Each row is followed by its group, which names the range that a hidden value of the row falls in. A new part has a new value, new ranges and new names.
[-169 -283  -10   55   22 -158 -293  109  301 -132  166   81  -76   68
   44  115  -40 -120 -126  179  -58 -167   31  -49  189 -346  112  -36
   34  101  134 -226  183   63  121 -171   16  -55  -12   -4  -96] -> W
[  90    6  138   56   84  -78 -113   12 -293    9  164   -9  -61  200
 -128 -180   22   40    2  -21 -128  177  301  -62 -127  407  116   35
  205   43  -88  177  -10  146 -276  -73  267  -35  242 -241   65] -> W
[-233 -288  -33   37   34 -103 -337  -34   12 -287   35   73  -99  -15
  249   73   -4 -448   16  -74  -58  -21  -58  149 -154  260 -105 -265
  -73  270  -32  -34   46  -44  -91 -168  185 -207 -203 -112  180] -> D
[-227 -132  -24  -53   63  -27 -156   96 -389 -182   25  -87  -11  215
   20 -217  -91   67   -3   83 -128  132  202 -136   49  214    7  163
  230   34   68  184  -80 -142  -91  -88  121  -90  350 -234  242] -> K
[ 128 -184  -36  203  -54   53   23  -29  319    4   37  177  -10   -4
 -147  284   20  167  -26 -147  -14    5   -8  163  170   59  -47   39
   78 -180 -215   15    8  249    9   75   71  172  -20   39   26] -> P
[  71  -34  178  141  241    4 -254 -129 -134   26  -61   -3 -131   62
   98 -299  168  -52  -24 -172 -289  163  443 -116   -3  346   24   75
   29   13    8   15  106  -43 -128  -93  419  -69  155 -185  148] -> P
[-120 -215  -37  -38   67 -143 -188   73  335  -51  127   96    3   23
   68  123  -15 -147 -182   55  -31 -106  -73   62  196 -353   28    3
   20   50  116 -234  219  -81  125  -98  -27  -39  -79   40 -112] -> P
[ -34  -61  -98   82 -340  151  158   89   87  -45   57  305  -10  -84
 -256  241  -37  348  -76 -207  -53  -63  -31  163   90  140   13 -142
  144 -159 -210  205 -132  186  -82  194  -11  206   28  -37  213] -> X
[-218 -184   -6    3  139   86 -323   26   32 -159   75   56    7   33
  318  -55   62 -234  -37 -173 -158   56  -26  133   16   93 -197 -157
   -6  148 -104  -63   56 -140 -120 -142  187 -126  -62 -138  213] -> Z
[ -62 -268   74  153  -58  -51 -432  160  -76 -274  195   80 -111  161
   38   76  -48 -200   27   51   41  -41  140  -26 -160  334  100 -168
   92  294 -250   82   18  242 -197 -205  286 -131   31 -137  129] -> K
[-172 -301  -60    8  153  -70 -309  -13  157 -178   38   27   15   42
  288   63   -6 -360  -47  -67  -26   44  -69  137   83   37 -189   46
   23  128  -61 -101  103 -150   31 -130  133 -124  -57  -19  108] -> Z
[ -23  -79  113   34  108   23 -244   81 -323 -124  -26 -105  -60  133
   17 -285   38  -33  -26  -32  -99  102  299 -130  -54  374   37   50
  143  124  -76  178    3  -57 -217 -139  281 -132  228 -219  219] -> K
[ 209  -12  203   15  -50   47  120   42   53  110 -253 -173  -59 -404
 -223 -364  241   74 -300  -23  -58 -250   98   19    0  -10  179 -372
 -129   -9   52  134   78   -7 -260  -68   10 -172 -116  -65   21] -> W
[-106   14   97   20  225  -14 -127  -78 -352  -90   -1 -198  -86  164
    5 -361   62  -49   59   -6 -297  166  294 -166   -1  263  -46   56
  119   49  164   78    7  -53 -198 -141  214  -94  219 -332  169] -> J
[-176 -150  114  128  105  149 -441  140 -134 -277  116  -65 -107  145
  157 -121   71 -127   59  -46 -164  -39  110  -57 -110  192  -31 -368
  -31  291 -127  -19   35  131 -288 -299  260 -173  -59 -286  220] -> P
[-153 -242    8   70  -69  -14 -303  137  -34 -183  258  196  -31  127
   98  136  -53  -59  -22  -19  -36    5   -5  126 -132  197   58 -261
   73  162 -214   61  -35  160 -176 -119  174  -90   10 -135  128] -> W
[ 286  108  128   73   51  150   71   89  394   53 -177 -193  -45 -166
 -317  -57  218   20 -172 -158   23 -241  -14  -20  232 -235  -45 -130
  -54   22  -10 -151  287   91 -136  -97  -45   71 -282   -5  -92] -> J
[ 242  160   -1  -33 -372   81  288  268  256   50   62  100    8 -109
 -619  213   -2  278 -217 -109  187 -267 -117   68  129 -131  138 -149
  175  -22 -153  102  110  243 -171  118 -195  229 -147   30  -76] -> X
[   2 -108   16  -53  205 -179  -57  -53 -272  -91   43 -210   32  198
  -33 -166  -57 -211   23   70  -17  214   92  -17  -29  309  -77  251
  210   49   31  144    8  -70 -142  -95  115 -112  212 -185   46] -> Z
[-116 -216  -31  -34   36 -141 -210  149  272 -173   79  -11  -32   70
  -38  154  -50 -176 -139  129   64 -184 -117  -12  141 -329   69  -71
   -6  157  139 -224  241  -24   91 -174  -71  -83 -158    7 -118] -> P
[ -14 -109  -87   81  -63  101  101 -167  420  121 -114  289  -12 -301
   93  118  147   22 -147 -381 -190   -4  -33  323  223    7 -219  -62
  -25 -234  -93  -32   17  -86   46  174   58  147 -135   87  170] -> D
[ 172   43   65 -144  -72  -88  332    3  108  140 -233 -253   21 -406
 -293 -294  149 -117 -293    5   61 -202 -102  149   64  -72    7 -194
    7  -37  134  151   67 -115 -235   -6 -208 -111 -140  -18  -43] -> D
[-287 -195  -22   15   53  -11 -351   10  -71 -346  -41  -12 -137   11
  220  -13   25 -410   46 -108 -105  -57  -27   58 -137  244 -135 -327
  -98  325   43  -57   74 -100 -130 -221  172 -213 -241 -186  254] -> D
[  67 -239   -4 -250  280 -227  -84   58  201   63 -140 -216  194 -107
  171 -187   26 -396 -355   61  202   11 -151  134  211 -245  -88  321
   56   34   72  -75  267 -508   96  -95  -65 -238   13  152 -136] -> J
[ 150 -127  115   45   48 -195 -139   23 -336 -109   85  -58  -53  177
 -154  -71  -45 -147    7   47   85  148  187   -8 -272  581  158   16
  153  152 -153  253   -9  140 -265  -98  260 -152  135 -171   41] -> W
[-122 -258  119  158   72  114 -519   82   36 -198   50  147 -113  -10
  315  -58  124 -195  -52 -172 -142  -46  151   59 -120  251    1 -357
 -117  252 -226  -40   75   26 -178 -215  378 -198 -114 -126  238] -> W
[ 176  153   81   18 -102  195  204  237  245   66   41 -159   18  -59
 -467  -25  109  319 -158  -19   13 -247  -99   -1  228 -338   36 -239
   98  -53  -42  -19  114  248 -256  -73 -216  144 -108 -110  -89] -> P
[ 321   13  199  139   56  199  -62  212  428  169    8 -168   24 -133
 -216 -176  224  142 -234  -43   29 -217  105  -15  313 -306    8  -55
   91  -29 -229  -65  195  212 -234 -151   20   75    1   11 -101] -> W
[-291  -62  -13  -25    9   66 -245   51 -125 -229   86   31  -94   39
  158  -79   39 -235   31 -147 -188   -9  -12   89 -115  203 -145 -360
    3  245    4   -1    6  -49 -244 -171  128 -122 -135 -258  264] -> D
[  86  -88   60  -94 -111    2  270   84  117  236  -43  -48  115 -349
 -168 -270  109  250 -367   68  -44 -147  -49  169  175 -241  114 -155
   81 -229    7  197  -65  -58 -170   66 -175  -57  145    2  -20] -> W
[  42  -55   26 -180  -78  -85  304  -33  148  170 -242 -156   56 -519
 -100 -333  162 -123 -366  -16  -17 -203 -141  236   96 -157  -21 -250
  -47  -93  160  145   16 -251 -169   31 -214 -164 -116   21   19] -> D
[ 163  152  101   46 -288  171  103  278  131  -69  -26  -52 -101 -123
 -524    3   89  217 -153  -65   62 -342   16  -82   65  -83  151 -348
   57  124  -78   65  122  269 -271  -54  -85   98 -189 -104   26] -> X
[ 156  193  151   57  -60  338   67  237  266  113  -31  -92  -22 -141
 -305 -176  232  348 -204 -171 -122 -255   52  -31  255 -312    9 -313
   29  -36  -86  -58  147  146 -285  -90  -62  126 -111 -121   34] -> W
[ 122 -196  -10 -205  113 -193  -83  121  181   23 -195  -39  112  -91
   19  -39    2 -235 -356  -31  260  -43  -58   86  151  -98   44  286
   53   43   13  -32  283 -449  136  -17   -2 -158  -32  199  -77] -> K
[-249 -115   -7  -14   51   21 -233  141  287  -31  155  115  -44   47
   88  -27   39   74 -175   34 -227 -144   72  -62  311 -495   30  -65
   52   11  186 -269  187  -78   89 -129  -14   27   36  -65   -6] -> W
[   6   -5  138  119  -20   30 -385  177  205 -181  -28    8 -230   38
 -128  -56  107 -138 -101  -49  -81 -261  302 -281  126 -104  138  -97
  -14  295   85 -225  340   66  -19 -214  222  -12 -146  -78   30] -> X
[-251 -209  -66  -29 -132 -102 -261  171  265 -118  167  227  -59    8
   47   97  -70  -71 -199   69  -77 -179   70  -55  240 -335   98   32
  113   99  105 -160  165  -77  160  -51   20   18   52   31   23] -> X
[  43  -91    5  135  -11  206   -7  -11  209  -53 -134   75  -35 -119
  -56   87  127  140  -61 -262 -106  -62  -24  130  121   59 -104 -191
  -70  -87 -128   -5   42   58  -74   14   80   63 -163  -45  164] -> P
[-186  -48 -122 -378  116 -141  136   29  102  148  -59  -28  186 -160
  156 -227   12 -177 -354  -70  -36   46 -174  220  259 -315 -172  191
  142 -103  226  -27  124 -603   59   53 -203  -92   76   48   21] -> D
[-357 -219   -4  129   55  133 -406   26  -49 -263   42  167 -145   92
  272  -18   43    8   38 -124 -325  -12  161  -41   24   85  -38 -270
  -71  118   41  -96   13  -31  -24 -153  256  -86  -14 -214  305] -> W
[ 250   23   42   14 -171   53  214  254  285   71   94  -93   61  -49
 -500  115   19  252 -189   67  187 -229 -152   75  183 -258  102 -118
  167  -62 -147   59   84  296 -203  -27 -230  133  -56    3 -164] -> W
[ 248  117   97   84 -129   38  236   58  329  141  100  -11  -39 -139
 -458   61  126  191 -149  -48  -43 -205  -44   78  131 -210   91 -246
   56  -88  -21  -35  121  349 -210    9 -123  159 -159  -61 -169] -> J
[  56 -147   71   87  -27 -180 -202  -41 -238 -141  -34   75 -140   76
  -84  -73  -31 -173  -20  -40  -25   92  342 -109 -139  538  149  141
  121  131  -52  189   41   18  -68  -15  346  -89  149 -101  147] -> X
[ 110 -246  -12 -203  166 -236  -43  131  217  171   57  -52  223  -18
   74  -93  -40 -149 -368  115  213   58  -74  155  252 -251   17  411
  223  -91  -65   12  168 -326   78  -16  -66 -107  227  176 -174] -> W

New part:
[-101  -91  102   36   33 -211 -110   -1  101  -71  116  128 -260  276
 -100 -168  171   77  -71   -2   20  124   39    7   21  117 -138 -163
   65  258   -5   55   93  213 -148  -55  195  -14 -116 -327 -174] -> (48)
[  52   -1   91  222  -57    6  -59  270   -4  -39   49  343 -273   27
  284  -47  -52  228 -101  -87 -173  -16   -9  301 -159  -82  152 -176
   63   33 -275  143  -87  -70  217  -25  295 -202   19   74 -286] -> (36)
[ 205  -65    7  307 -206  120 -179  244   23   46 -106  232  -65  126
   99   59 -306 -120   75  -21  152   85 -183  169 -253  -99  265   18
  193   22 -199   13   38  -74  125    9  179   28  -69   54 -225] -> (39)
[ 209  -41  -87 -252  -41  -29  116 -159   32   78 -146 -189   38  -55
 -246  -80  -11 -210  213  188   78  -95 -204 -315   53  210 -114   21
   88  -49  183  -46  154  -37 -110   15  -45  239 -121  -92   49] -> (36)
[  82  127  -34 -165 -109   17  177 -139 -179   36   48 -142   42 -102
 -140 -315  218  211  118  -69  108    2 -126  -86  276  -14  -69  110
  -50  104  189  -96  -93  196 -207  149 -128   72 -286   98   19] -> (50)
[  89  -18  176  -91  164 -144  -82 -135  -83   45  -38   42   61 -173
   72  136  -25  173   89  -47 -104 -136  -95 -145   69   43  -69  -43
   25  -89 -115  158   12   42  -32  -52  -70    8 -165  -27  144] -> (30)
[ 300  187  -93 -142 -112  114  201  -50 -124   27 -154  -77   47   -6
 -102 -271   29  143  155   12  104  -41 -123  -55  149 -105    5   33
  -16   37   16  -48 -183   59 -146  199    4  141 -420   34 -106] -> (34)
[-115 -284  134  156 -101  179 -135  101  -20 -119   79  148 -118   27
  -28  112    6 -119  -17 -119   90  196  -91   35  -57  110  198  119
  300  -78   59   17  -47   52  180 -103  132  -89  282   24  -79] -> (39)
[-164  269  135  138  187  -24   44   39 -143 -107 -100   44 -124  282
  -39  -57  247   25   51 -229  204  316  319 -161  227 -119  -40  -20
  -32  162  210   76   21  191 -115  -15   67   61  -46  -40  -23] -> (35)
[-100 -294   53 -286   42 -100  115 -274  -18  -40   23 -109  -59    1
 -316   51  191  -70  133   31   28   15  -73 -357  256  256 -117   85
  192  -45  286  -21   87  104  -17 -111 -112   12  148 -143  143] -> (37)
[ 155  294  -43  266 -161   75   21  341  -79    9   13  188 -187  -17
  244 -348  -12  177  -69  -48   -2   26  -59  339 -180  -98  123 -120
  -75  157 -139   14  -54    7   31  127  289  -17 -156  173 -316] -> (50)
[ -37 -201  165  143  -20   43 -106   79  -24    1    3  257 -144   50
  146  271  -73   51   55 -174  -62   60   -6   27   10 -112  189   -1
  201 -106 -121  134  -10 -103  253 -124   51 -188  160  120  -74] -> (50)
[ -48  158  -22 -230   73 -107  193 -176  -74   22  -30 -182  -32   -6
 -168 -152  258  -52  166   25   42   28    7 -315  259  132 -186   17
  -89   41  299    9  146   84 -154    1  -96  141  -82  -16   79] -> (36)
[ 167  200 -223  310 -236 -153  -13  304  -15   72  -70  176  -55  111
   27 -279 -421 -148  103  274  224   35 -307  228 -337  160  174   27
  -83  265 -119 -116  335   77  -25   69  186  186 -275  -41 -268] -> (48)
[ 224    1  -60  193 -322  -18 -235  152  154  127   62   95 -105  207
  -11 -257 -123 -109   48   70  169   63 -294  187 -232  -44   47  -65
   64  247 -151  -56  141   56 -186  100  172  138 -347 -111 -319] -> (35)
[ 121  222  -49 -133  131 -299  170 -124  -86   64 -175    4    0  111
  -91 -100  -42  113  191  111   33  -81   -5 -211  155   19 -134  -75
 -150  141    0   56  156   92 -154   33  -58  133 -376 -149   22] -> (51)
[-145   14    8  200 -118 -123 -116  131   31  -63  144  301 -133  263
  101  -41 -168   15   42   49   28  172 -165  205  -79   17  159   42
  -68  160 -230   92  107  138   31  -30  126  -60 -279 -150 -289] -> (36)
[-118   51    1 -181  172 -339  131 -212  -22   29  -72 -133  -83  155
 -284  -69  194 -116  165   84  120   56   81 -415  231  227 -256  -39
  -38  173  336   -6  345  161 -192  -99  -95  160   -7 -213  144] -> (51)
[ 147 -191  -25  -52 -210  -15  -48  -15   25   98   84   50  -17 -150
   -6  -41 -132    1  103   97  -42 -128 -359   38  -78  122   76   53
  115  -40  -81  -21   80  -38   47    2  -12   -2  -99   53  -75] -> (34)
[   9 -254   76  208 -282   83 -209   75   -6   83  114  174  -62   43
   48  112  -94  -48   87 -159  115  101 -243  112  -61  -93  232  130
  224    5  -67   -9   47    0  125  -47  -16 -115   95  160 -108] -> (30)
[  51  -20   79 -197  -28  -92  -58 -252   -9  141   34  -82   98  -41
  -39   98   70   -7  231  -48  -20  -58 -200 -246  202  -48  -81   70
  -26  -66    8  103   92    3 -129  -11 -227   68 -266   20   90] -> (39)
[-304  -75  168  115  121  -35  -47   98  -87 -126  137  277 -105 -109
  250  274  -85   10   17  -48 -198   83  -49   47  -19  156  189   83
    7 -187 -106  219   82  -35  327 -201   57 -194  211  101  -22] -> (50)
[ 196  143  -42  180 -181  -50 -125   68   49  155 -111  -34  -70  304
 -132 -203   18 -159  143  -57  340  160  -46  -69  -29 -148  -35  -50
   55  292  106  -89  212   86 -264   88   50  220 -249  -48 -148] -> (39)
[ -63  344  -82  -52 -128   19  177  -63 -235  -15  101  -51  122  -23
  -14 -308   92  157  174  -37  136  127 -183   21  256  -53   57  239
 -259  115   82  -36  -59  250 -191  173 -154   92 -481  122  -69] -> (35)
[  92 -296  235  159   42  -38 -258  108  184   52  -58  238 -328  207
   90  236   44  -24  -51 -168  -83   23  135  -28 -121 -106   -3 -289
  339    5 -122  163   73 -171  150 -171  244 -133  251  -83 -140] -> (50)
[ -66  233   11  273  113 -316   42  196 -167  -70  -25  262 -145  137
   74 -208 -141  260  -34   38  111   87   68  164  -53   85   34  -78
 -126  328  -88    5  169  274  -50   -2  161   -6 -221 -122 -111] -> (48)
[ 111  126  152 -174   39   -6   14 -212  -68  160  -53  -94  -13  -17
   50   56  331  160  177 -286  -64  -53   67 -255  321 -299 -140  -79
  -20  -63   67  156  -73  -66 -113   32 -171  -17 -140  181   84] -> (30)
[  -5  -87  112   91  152 -104  156   51 -199  -59 -168  190 -177   40
  -20  105   17  240   27 -162   39   23  216  -89  147  -33   76  -56
  190   35   87   24  -23   45  198  -94   61 -161  242   75   67] -> (37)
[  -1 -108   59  250 -120  -92 -167  180   46    2   78  290 -191  176
  101  -12 -152   56  -14  -20   33   86 -109  202 -149  -12  139  -59
  102  150 -194   48  100   55   74  -49  176  -88  -82  -69 -234] -> (34)
[-149 -272   17 -152   77   56  195    2 -122 -237   32   93  -49 -296
  -74   79  -90  -55    0  189 -160  -48 -201  -73  -39  502  143  161
  182 -267   86   42  -51   27  336 -146  119  -87  346  -43   60] -> (51)
[ 281  149  141  -21  203 -104   47  -86 -180   35 -256   -4   19   29
  -72  -78   58  338   70 -155  132  -50  164 -165  188 -171 -122 -129
   72  127   -1   26 -129  158 -210   93   -5   98 -333  -70  110] -> (39)
[ -74 -263  134  -15  -35 -131 -176    6  119   83  184  179 -153 -154
  189  218  -62  -37   32   39 -276 -135 -232   13 -120  163   33  -76
   96 -144 -158  178  209 -166  213 -189   36 -151  165   49  -47] -> (34)
[ 146  -85   74 -170   45 -201 -145 -182  120  192  -42  -40   57  -88
   12  206 -121 -155  218  126 -110 -186 -247 -272  -25  104 -120  -65
   17 -112  -87  148  291 -142  -62 -100 -125  133 -189  -72   93] -> (35)
[ 246  132   51  327  -29   50 -162  329   -3  -19 -135  143 -161   14
  106 -212  -93  -15 -108  -12  124   42  -18  189 -344   55   54 -192
  142  143  -96   12   21   42  -20   42  384  115   14  -37 -189] -> (30)
[ -58  110  -80  327 -237   28   49  267 -182    2   63  238  -83   27
  131 -131 -189   61   72  -54  165  152 -155  261  -71  -41  306  168
  -21  134  -25  -78   96   86  156   33   56  -81  -17  252 -192] -> (34)
[ 128  105  186  -45   91 -141 -170 -113  101  129  -41  -68 -165  204
  -33  -99  364   76   32 -205   26   28  157 -203  134 -185 -290 -282
   36  179   57  130   62   49 -299   10   60   91 -182 -131  -32] -> (30)
[ 247   23   32 -283   48  -52  107 -112   -9   13  -17  -37  -46 -212
    8 -193   95  248   20  102 -226 -253 -163  -51   51  115 -157 -153
   -8  -63 -114   96 -143   -4  -84   77   85   41 -297  -92  -44] -> (36)
[ -43  231  -14  278   48 -207   69  292  -82   -4  -60  280 -255   92
  213 -103  -84   94  -18    5  -40   32   95  156 -141   20   86 -159
  -92  167  -77   86  208  -15  165  -61  234  -82   91   77 -180] -> (51)
[ -50   84   19  194 -124  -71   -1  203   19   10   60  325 -290  235
  226  -57   28  131    3 -110 -114   76   22  220  -35 -191  136 -130
  -43  114 -200  145   10  -65  170  -20  200 -199  -28   67 -327] -> (51)
[ 246   30   45  -24   18  108   56   -1 -169    0 -174  -18   92 -209
  -19  -22  -86   90   96  -31   69  -80 -123  -80    5   35   71   54
  130 -108    3    4 -125   24   19   59   18   87  -85   96   78] -> (30)
[  52  -11   93   18   46  119  150    7 -280  -87  -86   76   23 -164
   -1    4    5  264   55 -163   67   29   12  -22  177  -33  148  133
  133  -77   65  -13 -214  108  112   32  -28  -80    9  178   80] -> (35)
[  85 -189   72  -10 -186  -72 -131  -64   -1  158  145   71  -20 -131
   58   29  -33  110  101  -60  -50 -108 -288   29   19  -22   48   41
   97   -2  -88   19   87  -13   10  -20 -106  -79  -93  125  -15] -> (35)
[  28 -100  117   85  -20   80  -20    1  -83   70 -114   -1  -88   29
  -57  151  117  -93  125 -227  150  105   85 -207  117  -96   64   31
  240  -45  227    0   80  -63   94  -82  -42  -18  296  201   84] -> (39)
[ 168   74 -127  197 -246   19    4  154  -68   15  -40  -41  -65  142
 -240 -440  -31  -61   33   56  408  169 -147   81  -88  100   39   64
  113  344  199 -257  114  261 -237  142  138  215 -184  -68 -161] -> (50)
[  12  224   76  -46  111 -289   23  -56  -53   35   60  102 -116   84
   86 -200  129  340   22  -31  -97  -51   27   17  145  -59 -167 -169
 -195  213 -128  125   43  168 -196   46   27  -11 -431 -126  -89] -> (36)
[ -10  -85   37  -89   20  -98   80    2  -56  -38   62  170  -89 -170
  119   32  -74  161   34   80 -233 -143 -177   45   -9  159   61  -18
    5 -112 -153  128   -9  -32  189  -65   62 -127  -16   15  -55] -> (37)
[ -81 -179  -12  164 -164 -105  -93  132  111   29   71  163 -253  200
  -44  -16  -30 -199   35   38   70  114 -103   28 -132  129   73  -44
  153  131   54   -8  272  -14  108 -119  158  -41  213  -56 -188] -> (37)
[  55  166   -2   54 -215  -64 -101   16  -60   54  228  -10  -17  -43
   20 -434  155  210  -12  -42   80   31 -266  193    8    7  -59   19
 -123  254  -44  -44  -21  278 -291  161   33   64 -411   -8 -157] -> (30)
